Below is a small trained network, with its code and all its weights. Each question gives an input and a target symbol and asks what happens when units are switched off, that is, made to give their printed mean instead of their output.

import numpy as np


def w(rows, s, z=0):
    codes = np.array(rows[::2]) - 128.0
    scale = np.full(codes.shape[1], s)
    scale[-1] = z or s
    return codes * scale


def norm(h):
    return h / np.sqrt((h * h).mean(-1, keepdims=True) + 1e-5)


def f(y):
    return np.maximum(y, 0)


def softmax(a):
    e = np.exp(a - a.max(-1, keepdims=True))
    return e / e.sum(-1, keepdims=True)


def log_softmax(a):
    a = a - a.max(-1, keepdims=True)
    return a - np.log(np.exp(a).sum(-1, keepdims=True))


def net(x, mask):
    ids = ['βγδεζηθλμξπστφψ'.index(c) for c in x.split()]
    T = len(ids)
    res = E[ids] + P[:T]
    q, k, v = (norm(res) @ M[0].T for M in (Q, K, V))
    z = softmax(np.where(np.tri(T) > 0, q @ k.T / 2**0.5, -1e9)) @ v
    res = res + np.where(mask[0], z, O[0][:, -1]) @ O[0][:, :-1]
    y = f(norm(res) @ A[0][:, :-1].T + A[0][:, -1])
    res = res + np.where(mask[1:9], y, B[0][:, -1]) @ B[0][:, :-1]
    return log_softmax(norm(res)[-1] @ U[:, :-1].T + U[:, -1])


Q, K, V, O, A, B = {}, {}, {}, {}, {}, {}
E = w([
[106,135,74,105,106,141],'β',
[79,123,147,43,122,106],'γ',
[125,107,161,121,237,62],'δ',
[137,210,111,157,99,120],'ε',
[141,163,84,151,169,204],'ζ',
[116,122,110,155,230,135],'η',
[154,134,181,104,129,144],'θ',
[172,167,174,165,124,176],'λ',
[205,138,150,113,151,195],'μ',
[142,138,213,102,145,152],'ξ',
[148,121,51,105,141,58],'π',
[103,96,127,135,123,104],'σ',
[165,93,182,89,128,143],'τ',
[6,141,122,194,120,89],'φ',
[192,147,116,72,219,250],'ψ',
],0.022)
P = w([
[57,172,162,59,255,197],'0',
[66,195,145,100,158,134],'1',
[74,175,163,108,129,119],'2',
[63,144,152,116,128,139],'3',
[58,128,128,124,130,161],'4',
[85,138,128,148,110,151],'5',
[109,124,153,153,92,122],'6',
[116,125,129,172,88,148],'7',
[94,83,136,170,99,161],'8',
],0.0076)
Q[0] = w([
[133,160,132,179,71,154],'H0',
[102,43,62,2,83,87],'H0',
],0.0084)
K[0] = w([
[119,175,91,126,81,142],'H0',
[255,23,133,97,49,100],'H0',
],0.0079)
V[0] = w([
[152,126,143,141,200,44],'H0',
[98,254,31,86,150,91],'H0',
],0.0057)
O[0] = w([
[164,40,96,170,79,75,235],'H0',
[54,2,160,90,171,210,254],'H0',
],0.0089,0.0022)
A[0] = w([
[198,79,107,55,162,59,139],'N0',
[100,169,101,103,222,165,113],'N1',
[189,113,254,111,168,116,171],'N2',
[81,193,107,138,29,69,97],'N3',
[161,188,215,140,186,209,254],'N4',
[164,66,93,184,244,24,102],'N5',
[18,48,95,117,118,50,205],'N6',
[152,171,198,188,73,197,138],'N7',
],0.0086,0.0025)
B[0] = w([
[89,153,58,107,62,164,177],'N0',
[160,164,180,110,151,104,205],'N1',
[87,146,93,140,224,171,226],'N2',
[140,191,106,91,231,131,161],'N3',
[20,54,109,193,248,218,254],'N4',
[152,107,141,113,98,166,240],'N5',
[170,200,149,159,2,149,248],'N6',
[215,40,157,102,159,188,187],'N7',
],0.0073,0.0084)
U = w([
[97,117,131,121,254,164,173],'β',
[182,82,204,139,151,172,220],'γ',
[187,63,100,170,88,150,231],'δ',
[124,105,111,107,121,88,1],'ε',
[157,150,171,130,129,79,17],'ζ',
[91,105,88,91,101,111,19],'η',
[176,148,112,83,148,89,12],'θ',
[128,146,109,82,121,115,14],'λ',
[135,169,95,85,149,90,25],'μ',
[140,142,92,79,138,95,32],'ξ',
[172,33,17,40,64,113,84],'π',
[203,179,172,166,38,117,158],'σ',
[183,173,81,122,156,45,154],'τ',
[34,170,99,222,78,67,188],'φ',
[93,143,101,158,88,83,154],'ψ',
],0.012,0.0035)

Each question gives the input, a string of symbols that net reads in full, and the target symbol t.
The units are the heads (2 rows each of Q, K, V and O) and the neurons (one row each of A and B). Each row of codes is followed by its name. A weight is (code - 128) times the scale printed after its matrix; where a second scale follows, it is the last column's (O, A, B and U).
mask holds one flag per unit, heads first, then neurons. A switched-off unit (its flag False) gives its mean, the last column of its rows in O or B, instead of its output. The means were averaged over made-up inputs and are rounded, as every weight is.
A unit's drop is (log p(t) with every unit on - log p(t) with that unit switched off) / (log p(t) with every unit on - log p(t) with every unit switched off).
The circuit of an input: a set's keep is (log p(t) with only the set's units on - log p(t) with every unit switched off) / (log p(t) with every unit on - log p(t) with every unit switched off). Starting from all 9 units, units are removed one at a time, each time the one whose removal leaves the highest keep (on an exact tie, the one counted first), for as long as the keep stays at least 0.8.
units of the circuit, in order: the units of the circuit, biggest drop first
most important unit: the unit with the biggest drop
k most important neurons: the k neurons with the biggest drops, biggest first
drop of u: that unit's drop, to one decimal
input ζ ξ δ ζ ξ σ, target σ: most important unit : N6
input η μ δ β θ η δ, target γ: units of the circuit, in order : [N5; H0; N4]
input ξ η σ σ δ δ μ, target β: 3 most important neurons : [N6; N4; N2]
input ε φ ε ζ θ β τ γ, target τ: units of the circuit, in order : [H0; N3]
input η δ λ θ β τ μ, target β: 4 most important neurons : [N4; N6; N2; N5]
input φ δ θ η ξ γ τ, target β: 3 most important neurons : [N2; N6; N5]
input φ δ μ σ δ δ θ, target β: 2 most important neurons : [N2; N6]
input σ ζ μ η β δ η, target γ: 3 most important neurons : [N5; N2; N4]
input δ ψ π δ β β λ ζ σ, target σ: units of the circuit, in order : [N6; N4]
input ξ δ β λ η λ μ δ δ, target δ: 4 most important neurons : [N5; N4; N0; N6]
input δ σ μ η η μ η τ β, target τ: drop of H0 : 0.8
input β η σ γ σ δ φ λ, target β: drop of N4 : 0.3
input λ η δ δ, target γ: drop of N6 : 0.7
input μ δ ε δ η ψ ξ, target β: units of the circuit, in order : [N2]
input δ β η δ η η ε, target β: drop of H0 : 0.2
